Here is a tiny trained network, its code and every weight. The questions are about switching its units off for an input and a target symbol, where a switched-off unit gives its printed mean instead of its output.

import numpy as np


def w(rows, s, z=0):
    codes = np.array(rows[::2]) - 128.0
    scale = np.full(codes.shape[1], s)
    scale[-1] = z or s
    return codes * scale


def f(y):
    return np.maximum(y, 0)


def softmax(a):
    e = np.exp(a - a.max(-1, keepdims=True))
    return e / e.sum(-1, keepdims=True)


def log_softmax(a):
    a = a - a.max(-1, keepdims=True)
    return a - np.log(np.exp(a).sum(-1, keepdims=True))


def net(x, mask):
    ids = ['αδεθμψω'.index(c) for c in x.split()]
    T = len(ids)
    res = E[ids] + P[:T]
    u = 0
    for l in range(2):
        r = res
        for j in range(2):
            rows = slice(3 * j, 3 * j + 3)
            q, k, v = (r @ M[l][rows].T for M in (Q, K, V))
            z = softmax(np.where(np.tri(T) > 0, q @ k.T / 3**0.5, -1e9)) @ v
            o = O[l][rows]
            res = res + np.where(mask[u + j], z, o[:, -1]) @ o[:, :-1]
        u += 2
        y = f(res @ A[l][:, :-1].T + A[l][:, -1])
        res = res + np.where(mask[u : u + 12], y, B[l][:, -1]) @ B[l][:, :-1]
        u += 12
    return log_softmax(res[-1] @ U[:, :-1].T + U[:, -1])


Q, K, V, O, A, B = {}, {}, {}, {}, {}, {}
E = w([
[165,165,75,95],'α',
[111,83,127,129],'δ',
[252,226,147,88],'ε',
[140,98,150,176],'θ',
[126,128,143,205],'μ',
[100,203,188,188],'ψ',
[145,100,123,125],'ω',
],0.022)
P = w([
[168,126,101,118],'0',
[132,100,248,134],'1',
[35,169,113,111],'2',
[174,118,99,116],'3',
[169,90,217,189],'4',
[33,169,113,93],'5',
[178,118,101,115],'6',
[180,87,215,205],'7',
[33,167,112,85],'8',
[176,121,100,110],'9',
[195,87,223,213],'10',
[37,170,111,82],'11',
],0.012)
Q[0] = w([
[102,216,207,178],'L0H0',
[110,77,135,175],'L0H0',
[99,138,159,120],'L0H0',
[189,125,2,71],'L0H1',
[202,43,136,190],'L0H1',
[88,25,8,198],'L0H1',
],0.0087)
K[0] = w([
[137,139,174,133],'L0H0',
[118,144,118,192],'L0H0',
[90,201,137,154],'L0H0',
[143,99,99,112],'L0H1',
[129,115,96,149],'L0H1',
[94,2,128,123],'L0H1',
],0.013)
V[0] = w([
[78,120,127,100],'L0H0',
[123,86,71,233],'L0H0',
[50,254,159,38],'L0H0',
[187,117,194,143],'L0H1',
[176,157,69,108],'L0H1',
[122,184,178,151],'L0H1',
],0.007)
O[0] = w([
[121,92,143,23,54],'L0H0',
[117,146,155,90,45],'L0H0',
[132,117,118,151,183],'L0H0',
[125,110,172,2,217],'L0H1',
[113,127,157,134,254],'L0H1',
[109,151,156,56,196],'L0H1',
],0.0078,0.0046)
A[0] = w([
[167,115,100,211,61],'L0N0',
[14,140,178,32,167],'L0N1',
[187,93,181,255,38],'L0N2',
[59,128,49,129,189],'L0N3',
[142,162,193,201,37],'L0N4',
[80,35,218,173,196],'L0N5',
[83,209,62,124,159],'L0N6',
[159,97,199,212,168],'L0N7',
[111,9,161,206,39],'L0N8',
[158,183,178,140,152],'L0N9',
[87,37,151,182,129],'L0N10',
[151,105,58,80,1],'L0N11',
],0.0098,0.004)
B[0] = w([
[146,79,195,63,157],'L0N0',
[128,93,130,179,201],'L0N1',
[133,25,123,199,199],'L0N2',
[57,85,114,115,183],'L0N3',
[94,95,117,123,191],'L0N4',
[90,172,234,66,200],'L0N5',
[141,148,49,130,225],'L0N6',
[134,133,136,210,222],'L0N7',
[95,254,107,97,165],'L0N8',
[132,201,62,112,253],'L0N9',
[74,220,140,69,165],'L0N10',
[147,157,101,250,153],'L0N11',
],0.0079,0.0067)
Q[1] = w([
[80,110,111,153],'L1H0',
[63,192,96,163],'L1H0',
[245,196,205,170],'L1H0',
[106,28,107,93],'L1H1',
[96,125,48,122],'L1H1',
[114,86,112,2],'L1H1',
],0.0079)
K[1] = w([
[243,195,57,221],'L1H0',
[125,225,119,93],'L1H0',
[72,66,78,230],'L1H0',
[254,236,160,57],'L1H1',
[180,193,105,127],'L1H1',
[165,128,150,43],'L1H1',
],0.0061)
V[1] = w([
[95,141,137,101],'L1H0',
[197,90,126,83],'L1H0',
[90,250,139,116],'L1H0',
[121,144,110,148],'L1H1',
[92,129,149,145],'L1H1',
[128,153,121,112],'L1H1',
],0.011)
O[1] = w([
[131,105,43,111,132],'L1H0',
[165,174,88,17,100],'L1H0',
[169,186,129,59,254],'L1H0',
[147,134,11,28,150],'L1H1',
[102,116,152,69,137],'L1H1',
[131,137,253,226,148],'L1H1',
],0.0051,0.013)
A[1] = w([
[26,174,174,156,41],'L1N0',
[169,176,114,112,1],'L1N1',
[98,150,31,208,232],'L1N2',
[207,77,163,99,115],'L1N3',
[97,189,131,95,100],'L1N4',
[57,166,25,102,157],'L1N5',
[136,154,11,214,101],'L1N6',
[164,206,129,50,154],'L1N7',
[95,141,80,29,186],'L1N8',
[42,36,3,83,91],'L1N9',
[216,109,181,98,127],'L1N10',
[68,140,146,41,93],'L1N11',
],0.011,0.0083)
B[1] = w([
[205,130,37,20,169],'L1N0',
[173,73,179,214,163],'L1N1',
[162,170,149,203,206],'L1N2',
[248,116,157,112,147],'L1N3',
[154,38,151,108,182],'L1N4',
[155,106,111,175,208],'L1N5',
[53,117,41,51,188],'L1N6',
[5,137,123,144,254],'L1N7',
[134,21,173,83,205],'L1N8',
[140,254,250,126,146],'L1N9',
[133,127,90,44,168],'L1N10',
[143,120,134,253,158],'L1N11',
],0.0085,0.017)
U = w([
[131,94,7,92,2],'α',
[232,59,101,159,186],'δ',
[67,26,125,168,165],'ε',
[136,116,186,249,84],'θ',
[139,100,165,185,129],'μ',
[119,228,140,139,191],'ψ',
[117,114,94,12,123],'ω',
],0.011,0.0053)

Each question gives the input, a string of symbols that net reads in full, and the target symbol t.
The units are the heads (3 rows each of Q, K, V and O) and the neurons (one row each of A and B). Each row of codes is followed by its name. A weight is (code - 128) times the scale printed after its matrix; where a second scale follows, it is the last column's (O, A, B and U).
mask holds one flag per unit, layer by layer, with each layer's heads first. A switched-off unit (its flag False) gives its mean, the last column of its rows in O or B, instead of its output. The means were averaged over made-up inputs and are rounded, as every weight is.
A unit's drop is (log p(t) with every unit on - log p(t) with that unit switched off) / (log p(t) with every unit on - log p(t) with every unit switched off).
The circuit of an input: a set's keep is (log p(t) with only the set's units on - log p(t) with every unit switched off) / (log p(t) with every unit on - log p(t) with every unit switched off). Starting from the 12 units with the biggest drops (on a tie, the unit counted first), units are removed one at a time, each time the one whose removal leaves the highest keep (on an exact tie, the one counted first), for as long as the keep stays at least 0.8.
units of the circuit, in order: the units of the circuit, biggest drop first
top k neurons: the k neurons with the biggest drops, biggest first
top k neurons in layer l: the k neurons of layer l with the biggest drops, biggest first
which heads matter: for each layer, one digit per head in row order, 1 if its drop is at least 0.15 and else 0, layers parted by /
input ε ω ω α θ ψ ω ω α α ε, target ψ: top 3 neurons in layer 1 -> (L1N8, L1N4, L1N5)
input ε α ε θ α, target ψ: top 4 neurons -> (L1N8, L1N4, L1N6, L1N0)
input ω ε ω α ε ω μ, target θ: top 3 neurons -> (L0N2, L0N0, L1N8)
input α α α α ε α α ε ω δ ψ, target ω: units of the circuit, in order -> (L1N0, L0N5)
input ε α ω δ ε θ ω, target δ: top 3 neurons -> (L1N7, L0N9, L1N3)
input α ε α ε α δ ψ ψ θ α α ε, target ε: top neuron -> (L1N7)
input δ ε ε ε α, target ω: units of the circuit, in order -> (L0H1, L1N2)
input α α θ α ω, target ω: top 3 neurons -> (L0N5, L1N0, L1N2)
input ε α α μ ω, target ω: units of the circuit, in order -> (L0N5, L1N0, L0N8)
input ε α ε ε, target ω: top 3 neurons -> (L1N7, L1N10, L1N2)
input ψ ω θ, target ω: which heads matter -> 00 / 00
input α ω ω, target θ: which heads matter -> 01 / 00
input ψ ψ θ, target ω: top 2 neurons -> (L1N0, L1N2)
input α θ μ, target δ: top 2 neurons in layer 1 -> (L1N7, L1N0)
input α ε ε α ω α α α μ ψ μ, target ψ: top 2 neurons -> (L0N8, L1N8)
input ω α ε ψ ε ε θ ε ω ψ μ, target ω: top 2 neurons -> (L1N0, L0N5)
input α δ ω μ, target θ: which heads matter -> 01 / 10
input ψ ω μ ω α, target ω: units of the circuit, in order -> (L0H0, L1N2)
input ψ ψ ψ, target α: top 2 neurons -> (L1N0, L0N6)
input θ α ε θ ω ε ε μ α ε, target ω: top 3 neurons -> (L1N10, L1N7, L1N2)
input α α μ, target δ: top 2 neurons -> (L1N0, L1N7)
input ε ε ψ α α α α ψ, target ψ: units of the circuit, in order -> (L1N8, L1N0)
input δ ψ ε ω α ε, target ε: top 2 neurons -> (L1N7, L1N1)
input ω ε α α ε α α ψ α ω, target δ: top 2 neurons in layer 0 -> (L0N9, L0N0)
input α ω ε α ε ψ ε θ ε ε ω ψ, target ε: top 4 neurons -> (L1N7, L1N11, L1N8, L1N4)
input α α ε α ε ε α μ, target ω: which heads matter -> 00 / 00
input ω α ψ, target α: top 2 neurons in layer 1 -> (L1N0, L1N6)
input ε α α ε α δ α μ ε ω ω α, target ε: top 2 neurons in layer 1 -> (L1N8, L1N7)
input ω ψ ε α α, target ψ: top 2 neurons in layer 0 -> (L0N2, L0N1)
input ψ θ μ ω ε ψ ε ε α ε μ, target ψ: top 3 neurons in layer 1 -> (L1N8, L1N0, L1N4)
